In the rows, 128 means zero.
Here are made-up elements, facts about them, and rows of numbers that follow some of those facts. Name the element behind each unnamed row.

Facts:
begi {ρ=496}
bekubol {ρ=496, ψ=trenin fosti bride}
bibrir {ρ=735}
bimaplus {ρ=242, ψ=trupabren metrum braklo rebu dronos pligra grimar}
braklo {ρ=242}
bredresti {ρ=242, ψ=klistil dozul}
bride {ρ=496}
brizu {ρ=496}
brodrur {ρ=589, ψ=fitebes trenin trivak dirur dronos flasi ziplam}
brovur {ρ=735, ψ=trupabren fosti dretro begi tropi rupaflam}
diduk {ρ=589, ψ=klepo futrin libir}
dirur {ρ=589}
doflu {ρ=735}
dozul {ρ=242}
dratrol {ρ=496, ψ=riki dozul}
dretro {ρ=242}
dronos {ρ=242}
falas {ρ=242}
fitebes {ρ=589}
flapil {ρ=496}
flasi {ρ=242}
flotrumak {ρ=242}
fosti {ρ=496}
fumam {ρ=496}
futrin {ρ=242}
grebrova {ρ=735}
gridran {ρ=735}
grimar {ρ=242}
grostuk {ρ=242}
guta {ρ=242}
kidu {ρ=496}
klepo {ρ=242}
klikofe {ρ=496, ψ=triklim rebu niba begi mepo}
klila {ρ=496}
klistil {ρ=242}
klukil {ρ=735}
lenu {ρ=242, ψ=sovun petik pligra}
levir {ρ=242, ψ=sovun grostuk fumam}
libir {ρ=496}
lutik {ρ=589, ψ=sovun mebra vaso votres stabrel fumam}
mavek {ρ=735, ψ=klistil bibrir begi klila zugon}
mebra {ρ=242}
mepo {ρ=589}
metrum {ρ=496}
mizal {ρ=496}
monun {ρ=242}
niba {ρ=735}
nube {ρ=242}
petik {ρ=242}
pligra {ρ=589}
plinem {ρ=242, ψ=flapil fitebes trivak mebra flotrumak tripo grimar mepo}
pufin {ρ=242}
rebu {ρ=735}
resek {ρ=735, ψ=fosti grostuk futrin trapas}
ridam {ρ=589, ψ=monun brizu kidu fumam}
riki {ρ=496}
roka {ρ=735}
rupaflam {ρ=242}
sapligum {ρ=242, ψ=nube klepo pufin dretro dirur}
serifas {ρ=242, ψ=fosti trivak guta dronos niba}
sizen {ρ=496, ψ=taso libir}
skefi {ρ=496, ψ=mizal flotrumak kidu mepo}
sovun {ρ=496}
stabrel {ρ=589}
stofli {ρ=496, ψ=grostuk klukil}
sugis {ρ=589, ψ=metrum dronos flasi ziplam}
taso {ρ=589}
trapas {ρ=496}
trenin {ρ=735}
triklim {ρ=735}
tripo {ρ=735}
trivak {ρ=735}
tropi {ρ=242}
trunom {ρ=242, ψ=monun grebrova vaso roka gridran}
trupabren {ρ=242}
vanem {ρ=589, ψ=gridran bibrir}
vaso {ρ=589}
votres {ρ=242}
ziplam {ρ=242}
zisiflon {ρ=242, ψ=fitebes gridran falas}
zistol {ρ=496, ψ=petik bride doflu fumam}
zugon {ρ=735}

Named rows:
[145 125 148  90  81 156 100 115 163  96  86 149 132 141 150 130 111  81
 165 134 157 101 144 100 118 157 120 128 154 139 172 129 176 102]: fosti
[126 146 110 138 140 114 141 119 146 151 129 167 149 119 154 110 149 113
 124 119 127 116 119 138 134  99 154 144 149 114  84 154 160 126]: braklo
[112 150  71 118 150  38 147 149 150 146 134 198 140 108 116 127 116  92
 123  97 143 130 208 156 127 147 166 147 142  78  36 168 132  98]: bimaplus
[124 130 147 119 139 109 102 176 154 104  97 141 126 161 210  96 148  95
 147 140 134 123 152 130 133 162 131 147 144 105 107 123 164  97]: metrum
[126 126 155 106 113 154 109 140 139 102  98 127 134 146 191 117 153 101
 171 149 140 121 131 109 132 143 114 138 146 131 164 125 182 115]: trapas
[ 78 108 154  77 160 127  54 166 105 149  99  72 161 147 116 207 140 106
 231 119  96 109 180 181 151 160 156 165 130  67 124 120 178 111]: skefi
[116 126 170 107 131 150  80 160 131 114 101 101 133 163 188 132 158 118
 179 135 114 115 127 142 144 140 137 149 139 107 133 120 184 116]: mizal
[133 135  85 131 108 132 171  97 129 130 122 192 169  99 131 126 146 108
 161 119 173 132 129 105 125  96 144 121 148 158 162 160 166 148]: grostuk
[119 127 145 125 150 136  90 171 131  81 104 101 142 156 198 108 171 118
 143 165 141 109 131 106 151 181 129 155 137 113 153 113 174 128]: riki
[ 94 151  96  99 186  80  72 183 119  70 120  69 171 143 160 124 176 139
 117 172 146 116 177  92 158 243 130 174 120 110 147 110 146 145]: dratrol
[122 169  68 147 182  99 115 128 134 114 152 121 160 117 152 105 176 148
  83 155 142  93 117  97 153 166 156 165 132 128  93 139 145 167]: dozul
[ 99 118 139 138 197  29 123 200 161 139 161 202  92 100 120  82  81  30
 139  72 111 146 188 139  91 172 132 136 167  47  88 134 129  42]: brodrur
[122 141 105  91 135 138 108 154 136  90 132 158  81 108 162 118  96  95
 131 129 149 121 140 121 113  78 145  77 144  84  68 121 174  82]: trivak
[101 111 179 157 185 129 114 168 135 145 166 149  96 121 157  95 126  67
 158  89  86 140 102 131  96 136 130 134 165  88 138 102 162  87]: fitebes
[ 66 142 223 101 203 169 116 150 105 107 182 105 125  92 102 113 148  65
 149  89 112 198 147 141  62 171  94 104 163 122 170  65 126  99]: vanem
[105 107 147 160 188  98  99 167 125 141 168 141 127 106 161  89 139  90
 182 116  90 117  69 111 125 129 121 142 165  97 183 118 180 106]: taso
[122 140 113 140 138 126 151 122 134 145 129 166 147 127 163 112 159 112
 141 120 137 131 121 138 135 100 150 138 148 130 103 150 158 138]: votres
[ 88 170 104  48 162 174  78 130 103  65 155  89 111  91  87 153 118 125
 106 151 162 123 159  95 104 157 135  87 134 122 114  94 146 125]: mavek
[124 131 164 113 133 161  94 150 138  97 100 103 132 155 190 120 159 109
 155 148 126 117 127 119 135 158 120 140 141 132 146 113 173 117]: klila
[107 152 119  83 135 165 110 149 112  77 130 133  83 110 180 114 123 114
 137 143 155 147 120 112 114  74 123  74 140 116 111 109 175 104]: roka
[ 75 163 172  84 163 143 160 124 113 129 144 130 167  98 117 144 167  95
 142 109 139 216 179 171  93 107 110 106 142 137  94 110 124 133]: trunom
[116 141 101  88 136 164  99 143 113  92 125 122  85 116 158 131 109 119
 146 143 146 115 120 115 124  85 150  86 138 104 106 109 181 109]: triklim
[ 81 106  96 111 141 108 157 194 103 101  75 148 154 149 172 144 154 104
 201 122 189 168 206 114 142 175 152 135 110 131 178 123 160 119]: zistol
[ 96 107 129 127 139 138 149 185 101 108  74 128 136 163 205 126 168 120
 203 132 165 152 163 122 148 143 149 135 117 136 172 120 178 133]: fumam
[ 54  92 130 145 212 104 142 195  80 158 151 134 131 121 113 146 139  97
 219  81 126 159 147 128 125 153 167 137 131  96 190 106 159 117]: ridam
[141 151 117 135 133 138 139 101 147 141 136 157 149 113 135 119 145 114
 135 124 133 115 118 131 127 106 147 139 153 129 109 154 162 134]: tropi
[128 146 109 129 131 123 128 101 148 145 135 164 159 107 137 120 144 110
 138 127 130 109 107 131 124  99 143 139 155 125 111 150 166 132]: dretro
[137 145 116 132 127 140 140  98 149 144 130 159 138 114 137 120 145 112
 131 122 126 112 112 132 126 106 150 142 151 129 103 154 162 134]: rupaflam
[ 86 134  48 137 166  63 194 158 106 146 120 182 161 112 136 135 158 112
 162 103 180 159 198 133 146 131 179 143 117 117 107 158 137 140]: lenu
[121 152 145 124 141 143 140 113 142 138 141 159 143 116 152 111 157  99
 127 115 123 154 125 147 111  90 129 129 154 131  90 133 148 131]: falas

Name these rows:
Some rows may be elements named above.
[114 162  73 148 174  98 120 121 134 112 152 123 165 120 148 104 175 145
  84 156 144  89 118  96 153 169 159 166 134 128  96 146 143 160] -> dozul
[ 58  91 111 163 210  98 171 213  78 147 145 157 124 122 134 122 143  94
 214  81 149 172 158 115 128 160 172 126 123 106 197 116 156 121] -> lutik
[ 76 116 114 113 191  20  57 173 116 133 175 148 180  62 109 123 134  65
 213 129 102 130 117 108 117 139  74 140 178  87 236 138 157 114] -> diduk
[103 107 144 161 193  99  94 171 130 135 169 147 129 112 158  90 140  90
 183 115  92 113  78 116 124 129 123 142 167 104 191 116 171 115] -> taso
[120 151 110 121 137  85 107 118 140 140 142 152 171 100 148 118 162 106
 148 139 123 122 105 136 138  86 111 145 157 121 125 152 160 141] -> klepo
[119 143  95  92 124 162 113 143 113  82 125 146  91 105 171 109 116 116
 146 149 167 129 119  93 114  76 133  72 141 126 134 115 178 105] -> klukil
[ 95 181  51 120 198  76 109 128 119 108 157  95 178 100 104 131 174 148
  79 157 151 113 167  99 153 208 156 170 131 122 104 142 123 168] -> bredresti
[ 99 119 134 143 194  24 127 198 161 141 164 202  93 102 117  84  81  31
 141  70 115 141 187 138  91 177 138 131 165  48  85 130 129  40] -> brodrur
[119 152  87  37 114 151  84 110 129  80 132 143 104  77  76 154  73 101
 143 137 179 103 167  88 101 123 138  78 147 116 135 119 160  97] -> brovur
[105 154  91  95 143  54 106 124 140 141 143 168 182  83 102 134 145  90
 154 130 133 132 162 141 125 113 112 144 155 105 119 164 140 128] -> sapligum
[ 91 174 110  44 163 171  79 126 102  60 156  85 102  90  90 152 118 123
 106 158 165 128 162  97 110 150 133  85 133 118 128  94 145 121] -> mavek
[102 121 116  82 110 117 112 148 117  95  89 137 164 121 138 141 144  91
 200 137 183 153 188 103 120 163 112 122 133 143 214 128 165 121] -> stofli
[ 97 181  55 117 199  74 108 130 125 109 155 105 178 104  92 131 176 149
  78 156 151 111 158  98 149 213 157 170 131 124 107 138 125 168] -> bredresti
[104 115 145 158 188  94  87 168 124 137 164 148 122 107 163  95 134  85
 176 118  89 118  72 106 127 131 123 143 167  95 184 125 177 110] -> taso
[ 96 107 164 166 194 146 130 163 118 136 160 149 107 125 166  89 142  89
 173  98 118 135  90 118 111 133 144 135 160 112 171 105 165 106] -> vaso
[117 114 154 164 184 107 113 166 140 137 164 162 110 117 170  82 124  79
 158 104 103 116  88 108 115 143 129 139 168  98 160 117 167  95] -> dirur
[129 128 169  94 126 182  72 128 140  97 106  96 139 155 156 144 146 115
 161 145 128  96 129 122 134 167 133 144 146 123 154 112 177 122] -> begi
[124 167  91 133 166 124 129 112 142 125 150 122 153 117 133 117 172 135
  96 144 140 103 117 106 138 147 156 159 144 140 104 135 146 157] -> klistil
[108 101 136 180 188 109 134 175 126 146 154 162  90 129 167  87 124  98
 165 102 119 114  96 105 127 149 159 140 156  95 160 123 170 106] -> pligra
[ 84 112  99 105 139 105 155 193  98  99  79 142 146 151 165 139 155 101
 203 122 189 160 209 115 148 178 149 135 111 127 170 127 162 122] -> zistol
[ 83 174 183  76 160 137 145 126 132 126 147 140 161  90 108 142 156  73
 123 101 126 211 196 190  76 109  97 109 148 114  73 112 112 115] -> zisiflon
[123 148  86  92 117  71 137 106 171 152 131 210 148  90  67 137  88  70
 129  94 150 117 207 146 103 141 162 135 157  92  60 173 136  85] -> serifas
[ 56  85 134 143 210 105 140 196  72 161 151 136 133 113 119 147 135  95
 221  78 126 150 148 130 127 157 169 139 135  96 192 110 157 117] -> ridam
[114 146 138 124 147 145 149 121 122 149 138 151 146 121 152 121 164 113
 148 115 134 151 124 156 124  93 143 136 144 128 106 135 155 138] -> monun
[126 131 126  75  96 122 117 136 151  93  94 164 142 123 121 140 107  68
 169 124 175 124 204 109 112 183 122 125 149 126 168 134 159  90] -> bekubol
[ 73 115 108 109 187  12  60 170 118 127 183 146 178  64 110 117 134  66
 214 131  97 137 109  99 121 138  77 138 175  85 241 136 159 112] -> diduk
[109 103 152 180 189 130 131 164 123 139 157 154  98 127 174  90 137  98
 176 101 111 120  87 105 122 143 150 137 159 113 178 110 171 108] -> stabrel
[102 126 144 105 134  76  53 168 131  99 108 116 174 130 197 116 171  95
 196 164 102 126 119 130 152 122  77 151 151 108 183 129 180 120] -> libir
[ 99 114 115 155 203  11 138 213 156 137 163 208  87 107 134  72  95  47
 131  74 127 141 186 125 100 190 145 145 161  51  88 140 130  44] -> sugis
[131 150  86  89 122  72 137 106 174 156 136 204 152  90  70 144  87  66
 132  92 143 115 199 143 105 142 162 133 156  81  59 173 137  89] -> serifas
[ 88 136 124  96 158  93 111 133 129 180 137 143 156 106  78 183 126  95
 165  87  98 136 183 197 130 112 175 152 139  65  46 153 144 110] -> plinem
[112 140  59  38  91 120 116 119 118  76 128 174 126  61  82 146  79  85
 178 144 201 133 177  74  95  95 110  53 147 136 194 139 168  99] -> resek
[119 140  98  84 138 138 104 159 134  90 132 155  73 107 150 117  93 101
 139 132 148 127 142 127 115  83 143  83 145  81  73 120 169  82] -> trivak
[101 116 148  64 142 139  58 143 125 127 106  90 147 145  94 193 123 102
 188 121 115  94 174 149 145 192 157 158 138  83 128 120 170 107] -> klikofe
[127 123 145 117 114 157 124 150 140 100  89 137 131 155 191 116 144 103
 168 138 149 129 146 110 135 158 130 139 137 131 153 122 179 114] -> bride
[122 137  94 147 142 113 167 128 131 143 127 176 144 127 160 111 158 122
 144 118 149 137 130 131 142 102 166 140 134 127 104 153 153 138] -> petik
[113 149  75 123 158  43 145 148 155 160 130 195 142 113 106 130 117  92
 119  96 138 125 196 153 132 143 173 157 143  72  34 166 132  99] -> bimaplus
[ 77 133 124  76 147  39  43 181 119 102 107 106 204 111 150 141 172  85
 205 167 117 143 163 134 145 150  74 154 147  91 190 127 161 120] -> sizen
[100  89 161 155 193 141  86 157 117 164 161 121 110 126 118 139 114  99
 196  93  74  90  84 138 135 138 178 154 160  79 151 119 184 107] -> mepo
[117 141  94 103 140 152 112 153 108  85 126 148  88 114 174 110 117 120
 142 145 161 127 117 101 122  83 145  80 134 117 118 115 175 109] -> doflu
[117 138 123 128 147 124 117 116 132 166 129 144 152 122 132 144 147 115
 156 115 112 107 121 162 141  92 162 150 146 104  87 152 170 137] -> flotrumak
[ 78 117 113 112 184  14  56 171 121 129 178 147 179  64 107 120 134  68
 220 127  99 131 114 107 120 136  70 141 176  87 238 132 164 112] -> diduk
[117 155 143 124 143 143 140 110 141 137 137 152 149 117 151 111 156 107
 130 115 126 142 119 151 115 100 128 127 153 138  83 133 157 130] -> falas
[ 86 166 185  64 143 204 118 140 104  56 150 119  93 100 164 113 136  99
 118 138 143 199 148 139  74  68  89  49 147 132  97  73 147  91] -> gridran
[126 149 103 115 120  94 110 103 146 141 133 169 175  98 140 120 154 100
 160 135 136 120 113 126 132  86 115 138 161 134 138 157 165 133] -> futrin
[ 90 168 192  52 142 210 121 147 110  56 146 113  86  98 161 112 135  99
 122 137 149 200 139 133  71  73  88  53 145 133  96  73 143 100] -> gridran
[106 101 135 179 194 114 134 177 121 140 160 169  95 130 171  86 128  96
 163  98 120 115  93 105 123 154 160 148 154 100 160 118 172 100] -> pligra
[115 149 116  93 135 166  96 140 116  79 139 131  90 116 167 114 122 126
 125 151 154 127 116  99 121  88 137  87 138 122 110 109 177 110] -> zugon
[105 161 143  70 138 200 107 138 112  59 142 109  90 105 149 115 132 116
 117 148 151 154 122 114  96  94 113  69 139 132 110  87 162 112] -> bibrir
[ 72 125  42 131 142  85 206 148  90 147 104 199 172  98 114 154 153 115
 202 105 203 175 206 115 137 122 176 123 119 145 162 164 145 153] -> levir
[125 147  98  93 122 142 115 147 127  72 128 171  82 111 155 103  95 102
 129 139 165 127 137  99 114  85 133  72 146 108  98 124 173  87] -> trenin
[134 152  95 143 138  69 151 129 171 143 137 209 127 121 156  94 124  90
 107 104 132 119 156 142 124 118 155 143 154  96  39 164 144  95] -> dronos

The same elements again, as new rows of numbers:
Named rows:
[134 113  71 120 136  72  87 110  98 113]: zugon
[140 162  87  98 158  39  98  78 172 122]: mavek
[131 106  90 163 172 113 103 115 132 126]: begi
[125 130  71  92 148  44 137 110 165 120]: brovur
[125 156  74 148 122 129 106 139 108 142]: rupaflam
[131 152  74 151 122 128 106 135 107 141]: tropi
[123 153  76 154 120 123 113 136 107 141]: trupabren
[121  93  95 172 153 116 105 107 118 117]: flapil
[126 157 101 140  87 134 133  91 186 116]: lenu
[111  94 130 141 118 100  96 146 128 128]: pligra
[129 154  77 151 121 130 102 135 111 141]: nube
[137  94  65 113 127  91  96 114 107 107]: klukil
[140 101  90 135 149 132 141  99 217 106]: stofli
[132 160  92 159 111 131  91 109 118 134]: monun
[119 117 158 124 103 102 105  95 205 112]: ridam
[131  94  98 175 147 124 100  95 125 111]: kidu
[130  91  96 171 150 129 100 103 126 113]: brizu
[140  73 104 167 119 162 102  82 158  91]: fumam
[136 148  62 135 128 137 110 151 131 142]: futrin
[126  97  97 173 154 118 102 106 118 115]: mizal
[106 101 125 137 131  86  96 155 121 135]: dirur
[ 63 128 153 142 123  21 160 129 150 136]: brodrur
[100 154  86 167 116 109 122 134  91 141]: ziplam
[ 63 122 152 144 123  28 158 131 153 133]: sugis
[142  99  79 151 172 128 105 124 146 127]: libir
[146 175  76 140 141 120  87 128 129 152]: dozul
[118 152  80 161 117 124 107 132  99 140]: braklo
[126 149  85 154 111 137 101 125 109 135]: votres
[128 106  73 122 132  71  93 109  91 114]: triklim
[122 103  75 126 129  71  94 107  89 111]: tripo

Name these rows:
A row may be one of the elements named above.
[119  95 129 136 118 109  86 144 126 128] -> stabrel
[122 117 152 126 101  99 104  94 206 110] -> ridam
[131 105  88 163 172 111 105 112 132 125] -> begi
[123 166  89 158 120 120  95 118 103 141] -> falas
[117 160  88 163 114 120 102 123 103 139] -> flotrumak
[114 171 159 124 146  48  83  87 195 138] -> vanem
[116 104 137 140 120 101  78 132 132 128] -> vaso
[108  92  98 178 152 103 122 113 105 116] -> metrum
[ 94 189 113 155 112  75 140  89 148 134] -> plinem
[126 128  68  93 148  43 139 111 167 117] -> brovur

